Below is a small trained network, with its code and all its weights. Each question gives an input and a target symbol and asks what happens when units are switched off, that is, made to give their printed mean instead of their output.

import numpy as np


def w(rows, s, z=0):
    codes = np.array(rows[::2]) - 128.0
    scale = np.full(codes.shape[1], s)
    scale[-1] = z or s
    return codes * scale


def norm(h):
    return h / np.sqrt((h * h).mean(-1, keepdims=True) + 1e-5)


def f(y):
    return y / 2 * (1 + np.tanh(0.7978845608 * (y + 0.044715 * y**3)))


def softmax(a):
    e = np.exp(a - a.max(-1, keepdims=True))
    return e / e.sum(-1, keepdims=True)


def log_softmax(a):
    a = a - a.max(-1, keepdims=True)
    return a - np.log(np.exp(a).sum(-1, keepdims=True))


def net(x, mask):
    ids = ['ΘΛΞΨβεζηστφ'.index(c) for c in x.split()]
    T = len(ids)
    res = E[ids] + P[:T]
    u = 0
    for l in range(2):
        q, k, v = (norm(res) @ M[l].T for M in (Q, K, V))
        z = softmax(np.where(np.tri(T) > 0, q @ k.T / 2**0.5, -1e9)) @ v
        res = res + np.where(mask[u], z, O[l][:, -1]) @ O[l][:, :-1]
        u += 1
        y = f(norm(res) @ A[l][:, :-1].T + A[l][:, -1])
        res = res + np.where(mask[u : u + 4], y, B[l][:, -1]) @ B[l][:, :-1]
        u += 4
    return log_softmax(norm(res)[-1] @ U[:, :-1].T + U[:, -1])


Q, K, V, O, A, B = {}, {}, {}, {}, {}, {}
E = w([
[185,89,20,147,146,121],'Θ',
[63,157,168,118,165,195],'Λ',
[193,177,105,97,196,179],'Ξ',
[123,204,45,175,127,206],'Ψ',
[167,85,190,56,116,120],'β',
[106,202,134,60,237,109],'ε',
[214,178,112,169,67,171],'ζ',
[203,139,81,83,218,199],'η',
[153,139,121,73,163,193],'σ',
[161,32,7,39,188,208],'τ',
[93,166,117,128,85,175],'φ',
],0.017)
P = w([
[187,40,38,2,10,12],'0',
[126,135,36,67,82,114],'1',
[124,128,38,108,122,101],'2',
[115,168,31,152,134,116],'3',
[63,90,115,142,141,29],'4',
[100,171,50,186,159,107],'5',
[74,148,111,149,151,116],'6',
[62,190,108,184,148,100],'7',
[63,152,148,169,181,182],'8',
],0.0058)
Q[0] = w([
[77,138,155,182,85,76],'L0H0',
[140,173,2,159,170,173],'L0H0',
],0.004)
K[0] = w([
[231,255,111,112,109,146],'L0H0',
[76,206,77,209,205,94],'L0H0',
],0.0043)
V[0] = w([
[103,245,44,158,163,96],'L0H0',
[1,5,122,135,119,183],'L0H0',
],0.0064)
O[0] = w([
[124,70,144,35,135,84,175],'L0H0',
[112,173,78,163,250,114,2],'L0H0',
],0.012,0.0024)
A[0] = w([
[122,195,114,126,153,37,172],'L0N0',
[113,150,145,66,202,136,102],'L0N1',
[185,89,202,216,77,175,120],'L0N2',
[81,148,180,254,88,137,6],'L0N3',
],0.0084,0.0012)
B[0] = w([
[150,119,162,72,144,15,146],'L0N0',
[174,173,234,98,103,123,253],'L0N1',
[53,122,208,171,181,1,215],'L0N2',
[131,211,132,79,160,187,138],'L0N3',
],0.0096,0.0041)
Q[1] = w([
[116,148,153,175,102,154],'L1H0',
[55,137,2,160,163,187],'L1H0',
],0.0078)
K[1] = w([
[83,80,254,124,103,136],'L1H0',
[166,135,41,119,126,128],'L1H0',
],0.0066)
V[1] = w([
[164,127,170,73,119,194],'L1H0',
[146,56,3,137,65,194],'L1H0',
],0.0048)
O[1] = w([
[147,92,143,224,145,114,192],'L1H0',
[85,164,254,129,133,110,2],'L1H0',
],0.011,0.0024)
A[1] = w([
[133,105,26,144,127,85,175],'L1N0',
[2,131,107,155,160,95,121],'L1N1',
[92,107,82,196,112,248,252],'L1N2',
[179,170,160,184,69,159,223],'L1N3',
],0.0083,0.0035)
B[1] = w([
[104,96,145,144,106,75,254],'L1N0',
[144,142,126,148,141,251,189],'L1N1',
[131,95,105,129,81,145,240],'L1N2',
[151,110,112,210,144,129,199],'L1N3',
],0.017,0.0026)
U = w([
[186,35,160,164,70,51,210],'Θ',
[131,63,192,233,193,132,161],'Λ',
[101,167,156,183,223,143,190],'Ξ',
[120,165,178,133,167,166,141],'Ψ',
[123,121,123,94,118,124,112],'β',
[106,181,163,11,84,101,146],'ε',
[174,98,150,141,117,162,50],'ζ',
[109,178,162,104,129,149,102],'η',
[157,143,42,138,125,176,137],'σ',
[116,42,68,32,129,176,2],'τ',
[96,168,38,120,216,131,119],'φ',
],0.011,0.0027)

Each question gives the input, a string of symbols that net reads in full, and the target symbol t.
The units are the heads (2 rows each of Q, K, V and O) and the neurons (one row each of A and B). Each row of codes is followed by its name. A weight is (code - 128) times the scale printed after its matrix; where a second scale follows, it is the last column's (O, A, B and U).
mask holds one flag per unit, layer by layer, with each layer's heads first. A switched-off unit (its flag False) gives its mean, the last column of its rows in O or B, instead of its output. The means were averaged over made-up inputs and are rounded, as every weight is.
A unit's drop is (log p(t) with every unit on - log p(t) with that unit switched off) / (log p(t) with every unit on - log p(t) with every unit switched off).
The circuit of an input: a set's keep is (log p(t) with only the set's units on - log p(t) with every unit switched off) / (log p(t) with every unit on - log p(t) with every unit switched off). Starting from all 10 units, units are removed one at a time, each time the one whose removal leaves the highest keep (on an exact tie, the one counted first), for as long as the keep stays at least 0.8.
units of the circuit, in order: the units of the circuit, biggest drop first
unit that matters most: the unit with the biggest drop
k most important neurons: the k neurons with the biggest drops, biggest first
k most important neurons of layer l: the k neurons of layer l with the biggest drops, biggest first
drop of u: that unit's drop, to one decimal
input η Θ Θ Λ η Ξ β τ Θ, target Λ: 3 most important neurons -> L1N2, L0N3, L0N0
input β ε ε η ε β, target Λ: 3 most important neurons -> L0N2, L1N1, L0N1
input β β η Λ β σ, target σ: units of the circuit, in order -> L0N2, L0H0, L1N2
input β η Θ τ β β η Θ ε, target ε: unit that matters most -> L0N1
input ε β φ β β, target Ξ: 3 most important neurons -> L0N2, L0N3, L1N1
input Λ β Λ, target σ: units of the circuit, in order -> L0H0, L1H0, L1N2
input φ φ ε β β β β β η, target σ: units of the circuit, in order -> L0H0, L1N2, L1H0
input Ξ Ξ σ, target Θ: units of the circuit, in order -> L1H0, L0H0
input β ε φ, target τ: units of the circuit, in order -> L0H0, L0N1
input β φ Θ ζ Ψ Θ Θ Λ, target ε: 3 most important neurons -> L0N1, L0N2, L1N1
input ε η η ζ β Ξ Ψ, target Θ: 2 most important neurons -> L0N2, L1N2
input β β η σ β β Λ β φ, target σ: 2 most important neurons of layer 0 -> L0N2, L0N3
input Ψ β β, target Λ: 2 most important neurons of layer 0 -> L0N1, L0N2
input η Θ η ε, target ε: units of the circuit, in order -> L0H0
input σ Λ σ β β β σ ζ ζ, target Λ: 2 most important neurons -> L1N3, L0N2
input β ε β φ σ σ β φ, target σ: 2 most important neurons of layer 0 -> L0N3, L0N2
input β ε Λ, target τ: 2 most important neurons of layer 1 -> L1N2, L1N1
input ε β Ξ β Ψ ε ε σ, target τ: 2 most important neurons of layer 0 -> L0N2, L0N0
input ε β φ ε ε η σ β β, target Ξ: drop of L0N2 -> 0.8
input β β ε β β β Ξ, target σ: drop of L1N0 -> -0.1
input φ Ψ Ξ, target ε: drop of L1N2 -> 0.0
